Here is a tiny trained network, its code and every weight. The questions are about switching its units off for an input and a class, where a switched-off unit gives its printed mean instead of its output.

import numpy as np


def w(rows, s, z=0):
    codes = np.array(rows[::2]) - 128.0
    scale = np.full(codes.shape[1], s)
    scale[-1] = z or s
    return codes * scale


def f(y):
    return y / 2 * (1 + np.tanh(0.7978845608 * (y + 0.044715 * y**3)))


def log_softmax(a):
    a = a - a.max(-1, keepdims=True)
    return a - np.log(np.exp(a).sum(-1, keepdims=True))


def net(x, mask):
    res = np.array(x, float).reshape(1, 5) / 4 @ E
    y = f(res @ A[0][:, :-1].T + A[0][:, -1])
    res = res + np.where(mask, y, B[0][:, -1]) @ B[0][:, :-1]
    return log_softmax(res[-1] @ U[:, :-1].T + U[:, -1])


A, B = {}, {}
E = w([
[121,126,126,126],'x0',
[116,123,120,122],'x1',
[173,61,90,23],'x2',
[135,254,113,79],'x3',
[143,116,24,173],'x4',
],0.01)
A[0] = w([
[85,92,142,166,78],'neuron 0',
[92,156,154,190,61],'neuron 1',
[151,153,163,140,31],'neuron 2',
[220,120,129,95,150],'neuron 3',
[129,145,10,154,224],'neuron 4',
[126,201,105,107,66],'neuron 5',
[79,209,91,95,88],'neuron 6',
[49,137,207,55,253],'neuron 7',
[145,185,113,108,100],'neuron 8',
[72,182,127,194,115],'neuron 9',
[145,168,123,118,65],'neuron 10',
],0.013,0.0026)
B[0] = w([
[189,62,55,143,174],'neuron 0',
[197,168,46,29,205],'neuron 1',
[156,172,131,124,140],'neuron 2',
[60,152,112,41,192],'neuron 3',
[3,212,199,174,254],'neuron 4',
[204,86,77,186,199],'neuron 5',
[214,69,114,175,216],'neuron 6',
[65,149,165,184,249],'neuron 7',
[165,56,127,164,184],'neuron 8',
[69,156,94,21,233],'neuron 9',
[132,32,131,134,152],'neuron 10',
],0.008,0.0081)
U = w([
[140,170,118,180,253],'0',
[132,184,40,18,58],'1',
[84,198,186,251,98],'2',
[240,59,64,254,69],'3',
],0.0078,0.0061)

Each question gives the input, the list of numbers given to net, and the class t.
The units are the neurons (one row each of A and B). Each row of codes is followed by its name. A weight is (code - 128) times the scale printed after its matrix; where a second scale follows, it is the last column's (A, B and U).
mask holds one flag per neuron, in row order. A switched-off neuron (its flag False) gives its mean, the last column of its row in B, instead of its output. The means were averaged over made-up inputs and are rounded, as every weight is.
A unit's drop is (log p(t) with every unit on - log p(t) with that unit switched off) / (log p(t) with every unit on - log p(t) with every unit switched off).
The circuit of an input: a set's keep is (log p(t) with only the set's units on - log p(t) with every unit switched off) / (log p(t) with every unit on - log p(t) with every unit switched off). Starting from all 11 units, units are removed one at a time, each time the one whose removal leaves the highest keep (on an exact tie, the one counted first), for as long as the keep stays at least 0.8.
circuit, biggest first: the units of the circuit, biggest drop first
unit that matters most: the unit with the biggest drop
top k neurons: the k neurons with the biggest drops, biggest first
input [6,1,6,8,5], class 3: top 2 neurons => [neuron 6; neuron 5]
input [3,0,-6,-7,-6], class 3: top 4 neurons => [neuron 0; neuron 4; neuron 3; neuron 1]
input [-2,-7,-6,-7,-3], class 3: circuit, biggest first => [neuron 0]
input [-1,8,-8,-8,0], class 1: top 2 neurons => [neuron 9; neuron 1]
input [3,6,2,-4,5], class 2: circuit, biggest first => [neuron 4; neuron 1]
input [0,1,3,4,4], class 2: top 3 neurons => [neuron 4; neuron 1; neuron 9]
input [2,2,-4,-4,-3], class 1: circuit, biggest first => [neuron 4; neuron 1; neuron 6]
input [-5,-4,-7,-7,5], class 1: circuit, biggest first => [neuron 9; neuron 1]
input [-8,1,8,8,5], class 0: circuit, biggest first => [neuron 4; neuron 9]
input [4,8,2,3,-7], class 2: top 2 neurons => [neuron 7; neuron 1]
input [1,7,-4,2,-2], class 1: circuit, biggest first => [neuron 9; neuron 4]
input [-4,5,-6,-8,-4], class 3: top 3 neurons => [neuron 0; neuron 4; neuron 3]
input [7,4,8,-8,5], class 1: top 2 neurons => [neuron 3; neuron 6]
input [0,-8,-8,8,-3], class 1: circuit, biggest first => [neuron 9]
input [1,6,-4,-1,4], class 1: circuit, biggest first => [neuron 9; neuron 7]
input [-5,-2,-3,-6,6], class 2: top 3 neurons => [neuron 4; neuron 6; neuron 5]
input [4,-6,-7,-4,-4], class 1: circuit, biggest first => [neuron 1; neuron 9]
input [0,0,-8,0,-3], class 1: circuit, biggest first => [neuron 1; neuron 9]
input [2,-5,-8,-1,6], class 1: circuit, biggest first => [neuron 9; neuron 1]
input [6,-3,3,6,-8], class 2: unit that matters most => neuron 7
input [0,4,-2,-8,-4], class 3: top 4 neurons => [neuron 0; neuron 4; neuron 9; neuron 3]
